Each row was made from one path, in order. Every step used is in the known rows, and no mark comes twice. Write each row's path.
Known rows:
loka, nafoz, posed, tepa: [-1.01  1.59 -1.08  0.35 -0.04  1.20  0.71 -0.39 -0.03  0.60 -0.28 -0.79
  0.29  0.42  0.03  0.63 -0.02  0.89 -0.54  0.12  0.67 -1.28 -0.39  0.88
 -1.28 -0.22 -0.14  1.14 -0.35 -1.06  0.28  0.30  0.60 -0.29  0.30 -0.98
  0.28  0.00  0.18  1.27  0.24 -0.08  0.90]
guzok, tepa, loka, nafoz, posed, gopo, gada: [-2.91  3.15 -1.69  0.07 -0.29 -1.44  1.93  0.12  0.07  0.46 -1.32 -0.25
 -0.60 -1.28  1.43 -0.50 -0.15  2.57 -0.46 -1.54  1.23  0.30 -1.96  0.50
 -1.22  0.21 -4.68  0.17 -0.40 -1.55 -0.82  0.13  1.47  0.94 -0.55 -0.09
  0.64  0.37  0.75  2.18 -2.86 -0.86  1.24]
gopo, gada, nafoz, posed: [ 0.63  2.10 -1.21 -1.28 -0.65 -0.86  0.58  0.37 -0.34  0.96 -0.82 -0.28
  0.27 -1.56  0.49 -1.80 -0.88  1.48  0.73 -0.52  0.35 -0.44  0.24  0.02
  0.19 -0.25  1.46  0.68 -1.33 -0.19  0.18  0.49 -0.91 -0.29 -0.42 -0.52
 -0.21 -0.23  0.92  0.68 -0.28 -2.18  0.10]
guzok, gada, gopo, loka: [-0.59 -0.79 -0.82  1.80 -0.35 -2.85  1.05  0.34 -0.15  0.26  0.91 -1.91
 -0.34 -0.51  1.12 -1.57  0.04 -0.05  0.04 -1.84 -0.42 -0.30 -0.89 -0.10
  0.20 -0.68 -3.45 -1.43  0.21 -0.30 -1.61 -0.35  0.54 -0.24 -0.57  0.07
  0.26  0.26  0.05  0.27 -1.01  1.65 -0.24]
sipe, posed, gopo, gada, loka: [-1.42  0.19 -1.17  0.11 -0.09 -1.07 -0.29  0.68 -0.55 -0.46  0.61  0.67
  0.25 -2.29 -0.31 -1.85  0.15  0.57 -0.22  1.72  0.16  0.83 -1.73 -0.31
 -1.80 -0.10 -1.10  0.05  0.56 -1.34 -0.52  1.31  1.59 -0.73 -0.31  0.97
 -0.06 -0.35  1.68  0.50 -1.59 -1.40 -0.17]
gopo, loka, nafoz, guzok: [-1.03  2.39 -0.21 -0.30 -0.24 -0.22  1.02  0.27  0.40  0.86  1.16  0.66
  0.87 -0.07  1.01  1.45 -0.03  1.18  0.48 -1.77  0.55  0.17 -0.39 -0.52
  0.13 -0.60 -2.88  0.26 -0.51 -0.84  0.62 -0.41  0.53  0.01 -0.07 -0.07
 -0.49 -1.15 -0.09 -0.20  0.14  2.90 -0.34]
sipe, posed, tepa, loka, gopo, gada: [-4.40 -2.16 -0.30  1.09 -0.03 -1.40  0.25  0.66 -0.52 -0.11 -1.67 -0.12
  0.89 -1.11  0.48  0.43  0.34  1.05 -0.33 -0.14 -0.17  0.83 -1.99  0.67
 -0.60  0.84 -3.72 -0.15  0.98 -1.58 -0.40  2.25  1.27  0.46 -0.14 -0.35
  0.65 -1.42  1.07  2.54 -1.64 -0.01  0.39]
posed, tepa, loka, nafoz, guzok, vezu, gada: [-3.17  1.39  0.66  1.76 -0.49 -2.27  1.03  1.52  1.43  1.64  0.75 -1.90
 -0.67  0.88  1.48  0.51  0.06  0.94 -1.61  0.63 -0.01 -0.29 -0.05  0.55
  0.00 -0.03 -2.65  0.14 -1.03 -1.99 -0.16  0.39  0.76  0.47  0.80  0.47
 -1.11  0.91  0.16  1.38 -0.83 -2.12  0.10]
sipe, loka, posed, gada, guzok: [ 0.00 -1.24 -0.10 -1.03 -0.26 -0.83 -0.39  0.25  1.26  0.96  1.30 -0.13
  1.68 -1.02 -1.99 -0.68 -0.50 -0.46  1.78  0.25  0.87  0.21  0.47 -0.32
 -0.43 -0.81 -1.82  0.19  1.30 -0.87  1.72  2.26  0.24 -0.17 -0.66 -1.06
 -0.06  0.71  0.91  1.21 -0.41 -3.38  0.38]
guzok, gada, nafoz, posed, tepa: [ 0.12  0.87 -2.09  0.33 -1.05 -0.27  1.10  0.28 -0.09  0.81 -0.61 -3.30
 -0.90 -0.37  0.47 -1.31 -0.54  0.75 -0.03 -0.51 -0.02 -0.92  0.60  0.79
 -0.67 -0.78  0.56  0.36 -0.26 -0.65 -0.65  0.13 -0.51 -0.82 -0.07 -0.42
  0.78  1.66  0.16  0.51  1.07 -2.46  0.43]
loka, nafoz, guzok, gada: [ 0.64  2.53 -1.27 -0.08 -0.65  2.08  2.02  0.78  0.49  0.71  1.02 -0.92
 -0.13 -0.30  1.05  0.93 -0.15  0.86 -0.18 -0.15  1.12 -0.47  0.42 -0.47
  0.30 -0.64 -1.97  0.49  0.05 -0.64 -0.67 -0.68  0.85  0.15  0.06  0.57
  0.25  0.78 -0.85 -0.41  1.59 -1.25 -0.38]
gopo, loka, nafoz, posed: [-0.36  1.20 -0.24 -0.28  0.22 -0.31  0.99 -0.33 -0.28  0.71  0.54  0.63
  0.65 -0.17  0.70  0.04 -0.06  1.38  0.19 -2.51  0.55 -0.36 -0.47  0.21
 -0.63 -0.48 -2.14  0.62 -1.04 -0.67  0.72 -0.10 -0.15 -0.01 -0.25 -0.54
  0.40  0.16 -0.02  0.67 -0.48  2.06  0.40]
nafoz, loka, gopo, gada, guzok, posed, tepa: [-2.00 -0.47 -0.78  0.22 -0.73 -2.84 -0.53  0.52  0.58  0.18 -1.85 -2.57
  1.15 -1.37  0.35 -0.42 -0.26  1.09  0.00  0.37  1.88 -0.52 -1.37  0.14
 -0.06 -1.05 -5.35  1.99  1.03 -1.28 -0.59  1.09  0.99 -0.15 -0.71 -1.10
  0.42  1.64  1.23  1.16 -3.22 -3.46  0.23]
gopo, gada, guzok, tepa: [-0.20  2.30 -0.33 -0.34 -0.82 -1.75  0.06  0.55  0.70  0.05 -0.43 -0.85
 -1.81 -0.83  0.59 -0.36 -0.58  0.27  0.79  2.06  1.25  0.47 -0.73 -0.91
  1.17  0.51 -2.84 -0.57  0.67 -0.21 -1.31 -0.11  0.02  0.60 -0.64 -0.40
  0.24 -0.15  0.40  0.47 -3.01 -0.90  0.95]
loka, gopo, gada, nafoz, posed, tepa: [-1.34  1.18 -1.91 -0.09 -0.61 -1.79  0.42 -0.06  0.04  0.58 -2.12 -1.79
  1.09 -1.58  0.39 -0.58 -0.37  1.72  0.60 -0.74  0.43 -1.51 -1.30  1.01
 -0.62 -0.72  0.25  0.94  0.20 -1.24  0.08  1.24 -0.35 -0.49 -0.15 -2.18
  0.12 -0.21  1.15  1.56 -0.74 -1.16  0.98]
posed, sipe, loka, nafoz, guzok, vezu: [ 1.22  0.99  0.08  0.09 -0.59 -0.93  0.09  0.80  0.50  1.06  1.99  0.16
  0.72  0.30 -1.22 -0.12 -0.13  0.20  0.51  0.68  0.72  0.98  0.86 -0.99
 -0.92  0.03 -3.24 -0.75 -1.06 -1.42  1.29 -0.75  1.02 -0.76  0.29  0.99
  0.12  2.18  0.36  0.25  0.60 -2.53  0.51]
vezu, tepa, loka, nafoz, posed, gopo, gada: [-4.91  2.16 -1.48  0.99  0.31 -0.74  1.53  0.87 -0.49  0.94 -1.19 -1.32
  0.85 -1.08  1.61  0.05 -0.70  1.50 -0.51 -2.73  0.90 -0.57 -1.51  0.56
 -0.96 -0.17 -4.28  0.06  0.11 -0.99 -1.38  0.52  1.56  0.30 -0.50  0.39
  0.24 -0.06  1.81  1.82 -2.45  1.72  0.61]
gada, gopo, loka, posed: [-1.49 -1.70 -0.10  0.70  0.29 -3.04  0.11 -0.16  0.58  0.94  0.36  1.26
  0.88 -1.45  0.01 -1.29 -0.01  0.64  0.84 -2.11 -0.44 -0.73 -1.48  0.22
 -0.43 -0.78 -2.03 -0.60  1.11 -0.51  0.43  0.62  0.18 -0.48 -0.39 -1.05
 -1.19 -0.75  0.64  0.97 -1.21  2.65 -0.26]
tepa, loka, gopo, gada, guzok, vezu, posed: [-3.56 -1.10  1.53  1.03 -0.81 -2.96  0.06  1.17  1.74  0.81 -1.04  0.18
  1.02 -0.42  0.69 -0.49 -0.78  0.73 -0.08 -0.11  0.85 -0.10 -1.67 -0.12
  0.78 -0.33 -5.69 -0.63  1.35 -1.07  0.21  0.94 -0.43  0.24 -0.55 -0.62
  0.11  1.05  0.33  1.34 -2.94 -0.63  0.31]
sipe, posed, gopo, gada: [-1.88 -0.15 -0.71 -0.41 -0.45 -0.69  0.18  1.02 -0.44 -0.27 -1.08  0.43
  0.26 -1.81  0.57 -0.02  0.08  0.65 -0.32  0.86  0.27  0.78 -1.35 -0.16
 -1.10  0.31 -1.74  0.17  0.74 -0.96 -0.73  1.12  1.35 -0.22 -0.18  1.03
 -0.05  0.06  1.31  0.80 -0.90 -1.15  0.19]
nafoz, guzok, gopo, gada, loka, posed: [-0.05  2.09 -1.18 -1.05 -0.37 -1.39  0.05  0.50  0.28  0.33  0.21  2.17
 -0.20 -3.34 -0.51 -1.73 -0.56  1.51  1.27  0.41  1.01  0.31 -1.52 -0.11
 -0.18 -0.51 -0.59  1.53  0.84 -0.99  0.72  0.65  0.14 -0.12 -0.59  0.08
 -1.45 -1.41  0.98  0.69 -1.35 -0.44 -0.44]
tepa, loka, gopo, gada, nafoz, guzok, vezu, posed: [-3.26  0.51  0.13 -0.12 -1.12 -2.81  0.68  1.33  1.46  1.69 -1.13  0.00
  1.30 -1.26  1.01 -0.74 -0.87  2.04  0.48 -1.63  0.03 -0.10 -1.07  0.03
  0.44 -0.80 -3.81 -0.18  0.14 -1.40  0.98  0.25 -0.76 -0.36 -0.03 -0.28
 -0.80  0.23  0.15  0.90 -0.30 -1.50 -0.39]
sipe, posed, gada, guzok, tepa, loka, nafoz: [-2.31 -0.53  0.48  0.18 -0.13  0.00  0.85 -0.37  1.02  1.38  2.27 -1.56
 -0.10  0.21 -0.50 -0.13 -0.07 -0.24  0.18  1.64  1.05  2.08 -0.13 -0.14
 -0.71  0.31 -5.48  0.20  0.39 -1.46  0.53  0.21  0.99  0.57 -0.27 -0.66
  1.44 -0.18 -0.13  1.33 -0.77 -4.10  1.60]
posed, gopo, loka, nafoz: [-2.25  1.16 -0.33  0.71 -0.01 -1.54  1.39 -0.05  0.21 -0.04  0.37 -0.26
  1.44  0.03  1.05  0.98  0.22  0.69 -0.45 -2.18  0.44  0.13 -1.91  0.19
 -1.36 -0.85 -3.83 -0.10  0.58 -1.30 -0.14  0.06  1.60 -0.14 -0.21 -0.65
  0.12  0.58  0.84  0.23 -1.01  1.85  0.79]
guzok, posed, gopo, loka, nafoz: [-0.90 -0.19 -0.09  0.95  0.06 -2.53  1.43  0.33 -0.13 -0.41  0.23 -1.57
  1.36  0.03  1.53  0.03  0.01  0.97 -0.47 -2.59  0.39  0.58 -1.39  0.08
 -1.73 -0.88 -6.42  0.83  0.43 -1.30 -0.78 -0.54  1.87 -0.14 -0.38 -0.37
  0.62  2.31  0.48  0.54 -0.89 -0.94  0.50]
vezu, loka, gopo, gada, nafoz: [-0.82 -0.24 -1.02  0.27 -0.22 -2.06  0.85  0.26  0.35  0.52 -1.22  0.80
  1.87 -0.95  0.91 -0.99 -0.10  0.80  1.16 -1.62  0.66  0.08 -1.49 -0.23
  0.12 -0.77 -1.77 -0.73 -0.36 -0.60 -0.17  1.23 -0.35 -0.09  0.03 -1.27
  0.00  0.88  0.90  0.76  0.30 -3.82  0.26]
loka, posed, gopo, gada, guzok, tepa: [-1.74  1.71 -0.96 -0.63 -0.90 -2.42  0.42  0.72  1.73  0.28 -1.59  0.27
 -0.88 -2.37  0.43 -0.09 -0.53  1.17  0.82  1.02  1.65 -0.26 -2.08 -0.31
 -0.30 -0.42 -3.53 -0.07  2.84 -1.02 -0.81  0.85  0.74  0.21 -0.75 -0.83
 -0.62  1.19  1.27  1.00 -3.33 -1.07  1.09]
tepa, loka, nafoz, posed, gopo, gada, guzok: [-3.20  3.07 -0.61  0.60 -0.80 -0.96  1.28  0.26  0.96  1.16 -0.22 -0.19
  1.37 -1.06  1.19 -0.20 -0.68  1.73 -0.38 -0.45  1.90  0.00 -1.06  0.00
 -0.48 -0.72 -3.90  0.49 -0.16 -1.24  0.05  1.00  1.22  0.59 -1.15 -0.54
  0.56  0.06  1.35  1.27 -3.39 -0.27  0.54]
nafoz, loka, posed, gada, gopo: [-1.71 -1.56 -1.11 -0.98  0.13 -1.37 -0.01 -0.53  1.27  2.06  0.37  0.18
  2.24 -1.82 -1.72 -1.84  0.04  0.49  0.21 -0.90  0.84 -1.41 -0.98  0.90
 -1.12 -1.65 -0.25  1.54  0.66 -1.06  1.41  1.39  0.57 -0.67 -0.08 -1.10
 -1.71 -0.42  1.43  1.38 -0.26 -3.59 -0.25]
sipe, posed, tepa, loka, nafoz, guzok: [-3.88  0.38 -0.36  0.68 -0.25  1.36  0.59  0.36  0.07  1.26  0.84  0.01
  0.36  0.08  0.30  1.47  0.25  1.02 -0.49  0.58  0.05  1.20 -0.03  0.15
 -0.98  0.40 -3.06  0.39 -0.28 -1.59  0.85  0.57  1.59 -0.05  0.34  0.73
  0.23 -1.79 -0.11  1.13  0.79  0.42 -0.22]
posed, gopo, gada, nafoz, loka: [-2.26  2.12 -1.86 -1.38 -0.92 -2.14  0.57  0.38  0.07  0.92 -1.26 -0.85
  1.28 -2.06  0.39 -1.43 -0.43  1.42 -0.25 -0.86  0.92  0.02 -1.26  0.09
 -0.69 -1.26 -0.62  0.91 -0.53 -1.00  0.21  0.74  0.89 -0.68 -0.42  0.02
 -0.72  0.76  2.08 -0.05 -1.48 -3.61  0.07]
tepa, loka, gopo, gada: [-2.62 -0.50 -0.07  0.69  0.09 -1.80  0.87  0.40 -0.03 -0.10 -1.38  0.51
  1.49 -1.07  0.89 -0.07 -0.01  1.34  0.03 -1.73  0.35  0.23 -1.73  0.31
  0.53  0.23 -3.18 -0.29  0.38 -0.78 -0.39  1.48  0.59  1.09 -0.58 -0.84
  0.32 -1.06  0.81  1.75 -2.23  0.23  0.04]
loka, nafoz, posed, gopo, gada, guzok, vezu, tepa: [-3.05  3.02 -0.52  0.97 -0.46 -1.63  0.54  1.29  1.00  0.91 -0.37 -3.32
  0.02 -1.38  0.81  0.00 -1.13  0.73 -0.57  0.60  1.79 -1.89 -1.18 -0.24
 -0.53 -0.98 -4.25  0.52  1.20 -1.16 -1.19 -1.01  0.40 -1.03 -0.44 -0.27
 -0.19  2.81  1.35  0.41 -3.51  0.08  1.39]

Write each row's path:
[-2.45  1.61 -1.15  0.01 -0.50 -2.17  1.07 -0.13  1.54  2.19  1.44 -0.71
  0.44  0.36  0.66  0.09 -0.13  0.47  1.18 -1.49  0.50 -0.21 -1.56  0.18
 -0.98 -1.05 -5.55 -0.36  0.22 -1.64 -0.02 -0.42  1.06 -0.18  0.31 -0.80
 -0.82 -2.15 -0.04  1.31  0.82  0.87  0.72] -> vezu, posed, gada, gopo, loka, nafoz, guzok, tepa
[-3.82  0.70 -0.62  1.24 -0.75 -2.18 -0.06  0.11  0.93  0.77 -1.76 -1.20
  0.94 -1.03  0.62  0.16 -0.37  1.54  0.30 -0.46  1.20 -0.65 -1.31  0.71
  0.19 -0.42 -3.37  0.30  0.65 -1.21  0.02  1.96  0.05  0.55 -0.96 -1.58
  0.69 -0.91  1.20  2.11 -3.72  1.58  0.52] -> nafoz, posed, tepa, loka, gopo, gada, guzok
[-1.53  2.17 -1.67 -0.31 -0.63 -1.73 -0.02  0.64  0.30  0.18 -0.45  1.04
 -0.36 -2.68 -0.56 -1.03 -0.51  1.29  0.86  1.08  0.80 -0.10 -2.07  0.43
 -0.69 -0.35 -0.69  1.47  1.38 -1.60  0.26  1.26  0.76 -0.36 -0.32 -0.37
 -1.60 -1.98  1.58  1.50 -1.61  0.08 -0.07] -> nafoz, guzok, gopo, gada, loka, posed, tepa
[ 2.17 -1.51 -1.10  0.01 -0.62 -3.02 -0.71  0.05  0.06  1.07  0.74 -1.65
  1.69 -1.02 -0.68 -1.53 -0.16  0.67  2.38 -1.79  0.19  1.78  1.41 -0.49
 -1.31 -1.07 -4.26 -0.01 -0.60 -0.93  1.22 -0.29  0.58 -0.86 -0.30 -0.14
  1.35  2.78  0.24 -0.09  1.76 -4.29  0.17] -> gada, nafoz, guzok, posed, sipe, loka, gopo
[-4.89 -2.14  1.32  2.28 -0.79 -2.73 -0.60  0.38  2.12  0.88 -0.86 -1.56
  0.64  0.89 -0.02  0.39 -0.32  0.02 -0.53  0.25  0.24 -0.45 -1.46  0.78
 -0.39 -0.74 -5.46 -0.64  2.02 -1.51  0.68  0.67 -0.21 -0.46 -0.05 -1.14
  0.44  1.46 -0.09  1.19 -2.05  0.58  0.80] -> gada, guzok, vezu, posed, tepa, loka, gopo
[-5.59  0.99 -0.50  0.49 -0.41 -2.94  0.72  2.47  1.27  1.17 -1.80 -0.75
  0.23 -2.50  0.97  0.33 -0.95  1.93 -0.15 -2.04  0.35 -0.83 -1.67  0.02
 -0.16 -0.48 -4.76 -0.22  2.18 -1.35 -0.79  0.28  0.60 -0.46 -0.28  1.15
 -2.12  0.82  1.90  1.38 -2.87  1.84 -0.66] -> nafoz, guzok, vezu, tepa, loka, posed, gopo, gada
[-4.22  2.96 -1.76 -0.67 -1.55 -2.79  0.99  1.06  1.13  1.68 -1.62 -0.09
 -0.73 -1.17  1.84 -0.58 -0.82  2.02  0.91 -1.61  0.21  1.34 -1.30 -0.02
 -0.50 -0.43 -4.47 -0.93  0.13 -1.24 -0.37  0.31  0.73  0.16 -0.26  0.84
 -0.49 -0.88  0.81  0.89 -0.62 -0.66  0.02] -> vezu, posed, gopo, gada, nafoz, guzok, tepa, loka
[-4.08 -0.17  0.81  2.14 -0.87 -3.78  0.17  0.97  1.48  0.04 -1.14 -2.42
  0.80 -0.42  0.34  0.19 -0.43  0.74 -0.71  1.16  0.71 -0.53 -2.00  0.23
  0.63 -0.11 -4.95 -0.42  1.53 -1.73 -0.43  1.01  0.29  0.13 -0.60 -1.62
  0.04  0.54  1.12  1.82 -4.49 -0.34  0.85] -> posed, tepa, loka, gopo, gada, guzok, vezu
[-4.39 -1.93  1.07  1.79 -0.71 -3.01 -0.37  1.10  0.92  0.20 -0.74 -1.84
  0.38 -1.13 -0.03 -0.02 -0.15  0.66 -0.68  2.03  0.40  0.47 -1.68  0.07
 -0.01  0.35 -5.46 -0.24  1.59 -1.92  0.02  1.13  0.36 -0.27 -0.41 -0.67
  0.53  0.77  0.78  1.83 -3.63 -1.15  0.83] -> sipe, posed, tepa, loka, gopo, gada, guzok, vezu
[-1.09  2.86 -2.94 -1.97 -1.02 -2.88  0.55  0.96  0.59  0.80 -1.07 -0.01
 -0.66 -3.59 -0.04 -1.05 -0.49  2.41  2.28 -1.08  0.50  0.59 -0.96 -0.63
 -1.03 -0.65 -2.93 -0.46  0.90 -1.56  0.64  0.74  0.97 -0.46 -0.48  0.14
 -0.77  1.04  0.82  0.89 -0.78 -2.59  0.45] -> sipe, loka, posed, gopo, gada, nafoz, guzok, tepa
[-3.97 -0.20 -0.81 -0.34 -0.18 -2.06  0.69  0.27  0.79  2.39  0.29 -2.38
  0.96 -1.78 -0.31 -0.68 -1.20  0.27  1.65 -2.99  0.05  0.94 -0.02  1.02
 -0.30 -1.13 -2.86  1.20  1.16 -0.84  1.08 -0.07 -0.46 -0.37 -0.33 -0.62
 -0.93 -0.97  1.16  0.93  0.84 -1.34  0.51] -> vezu, tepa, loka, posed, gada, nafoz, guzok, gopo
[-4.54 -1.59  0.21  1.41 -0.53 -1.73 -0.33  0.53  0.44  0.37 -0.91 -0.81
  0.86 -1.10  0.33  0.51 -0.01  0.53  0.08  1.21  0.58  0.96 -1.52  0.17
  0.01  0.36 -4.59 -0.26  1.50 -1.45 -0.12  2.18  0.97  0.33 -0.63 -0.82
  0.96 -1.14  1.08  1.84 -2.84  0.23  0.55] -> sipe, posed, tepa, loka, gopo, gada, guzok
[-2.00  0.21  0.08  2.49 -0.04 -4.90  0.47  0.51  0.75  1.60  0.91 -2.79
 -0.76  0.13  1.33 -1.66  0.24  0.74 -1.21 -0.48 -0.34 -1.92 -1.15  1.08
 -1.08 -0.77 -2.48 -0.07 -1.29 -1.94 -0.57 -0.02  0.17 -0.57  0.57 -0.81
 -0.95  1.75  0.46  1.84 -2.01 -0.21  1.11] -> guzok, vezu, gada, gopo, loka, nafoz, posed, tepa
[-1.20  2.24 -2.36 -1.77 -1.01 -2.00  0.49  1.23  0.52  1.02 -0.75  0.72
  1.35 -3.37 -0.15 -0.84 -0.67  2.10  1.92 -1.44  0.39  0.18 -0.51 -0.61
 -0.88 -1.08 -1.23 -0.03  0.62 -1.38  1.26  1.66  1.00 -0.71 -0.59  0.15
 -1.20  0.43  1.46  0.68 -0.13 -2.20 -0.44] -> sipe, loka, posed, gopo, gada, nafoz, guzok
[-4.37  1.31 -1.32  0.57 -0.13 -2.15  0.55  0.93  0.14  1.52 -0.89 -2.17
  1.17 -1.88  1.37  0.08 -0.84  1.38  1.31 -2.78  0.06 -0.04 -0.67 -0.02
  0.93 -0.66 -3.34 -0.50  0.46 -0.56 -0.50  0.17  0.01 -0.07 -0.41 -0.48
 -0.26 -1.46  1.06  0.47 -1.01  1.80 -0.25] -> vezu, tepa, loka, gopo, gada, nafoz, guzok
[-3.34 -1.62  0.34  1.98  0.24 -3.25 -0.01  1.14  0.12  0.27 -0.96 -3.31
  0.81 -1.05  1.52 -0.63 -0.93  0.35  0.71 -1.70  0.85  0.39 -0.76 -0.28
  0.90 -0.24 -7.79 -0.03  1.53 -0.24 -1.95  0.21  0.61  0.53 -1.08 -0.53
  1.13  1.11  0.92  1.21 -3.50 -0.14  0.18] -> vezu, tepa, loka, gopo, gada, guzok, posed
[-1.83  0.07 -0.64  0.14 -0.98 -1.94  0.26  1.08  2.11  1.78 -0.65  0.33
  0.37 -0.62 -0.30 -0.39 -0.44  1.19  0.66 -0.28  0.09 -0.76 -0.30 -0.03
 -0.71 -1.23 -0.97 -0.12  0.47 -1.44  1.33  0.26 -1.06 -1.62  0.80 -0.34
 -2.08  2.15  0.49  0.57  1.42 -3.54 -0.49] -> gada, nafoz, guzok, vezu, loka, posed, tepa
[-3.48  2.07 -1.39 -0.85 -1.11 -2.17  1.38  1.18  1.33  1.72 -1.24  1.08
  1.67 -2.72  0.96 -0.50 -0.86  2.58  0.76 -2.03  0.42  0.31 -1.04  0.06
 -0.33 -1.02 -1.70  0.28  0.84 -1.32  0.80  1.54  0.72 -0.04 -0.66 -0.20
 -1.65 -0.92  1.83  1.02 -0.97 -1.07 -0.85] -> tepa, loka, posed, gopo, gada, nafoz, guzok
[-0.60  1.15  0.11  0.78 -0.56 -1.04  0.44 -0.78  1.21  2.05  1.17  0.19
 -0.67  0.70 -0.12 -0.81 -0.40  0.54  0.57  0.20  1.79  1.62  0.43 -0.05
 -0.64  0.18 -4.63 -0.62 -0.62 -0.76  0.42 -0.54  0.32  0.60 -0.58 -0.39
  1.73  1.11  0.51  1.00 -1.87 -1.05  1.66] -> gada, guzok, tepa, loka, nafoz, posed, sipe
[-4.03 -1.77 -0.65  0.80 -0.31 -2.04  0.52  0.40 -0.47  0.54 -1.16 -1.18
  1.29 -1.36  0.42 -0.60 -0.05  1.09  0.13 -0.24 -0.51  1.04 -1.52  0.65
 -0.66  0.36 -2.67 -0.19  0.54 -1.63  0.14  1.90  0.83 -0.13 -0.15 -1.09
  0.70 -1.13  1.20  2.03 -0.74 -2.10  0.69] -> sipe, posed, tepa, loka, gopo, gada, nafoz
[-1.50  0.66 -0.56 -0.69 -0.41 -3.06  0.62  0.73  1.61  2.67  0.10  0.16
 -1.96 -1.72  1.34 -1.52 -0.26  1.86  1.18 -1.51 -0.24  0.92  0.60  0.33
  0.34 -0.41 -1.29 -0.24 -0.38 -0.84  0.67  0.60 -0.75  0.76  0.24  0.24
 -1.11  0.81 -0.22  0.74  0.22 -3.08 -0.12] -> vezu, gada, nafoz, guzok, tepa, loka, posed
[-2.74  1.82 -1.51 -1.70 -0.94 -2.46  0.03  0.47  1.67  1.00 -1.85  0.62
 -0.64 -3.09 -0.05 -0.65 -0.34  1.82  0.49  0.28  2.34 -0.24 -2.14 -0.20
 -0.46 -1.04 -3.92  0.90  2.06 -1.22  0.04  0.96  0.80 -0.06 -0.79 -0.16
 -0.85  1.80  1.57  0.70 -3.94 -2.25  0.68] -> nafoz, loka, posed, gopo, gada, guzok, tepa
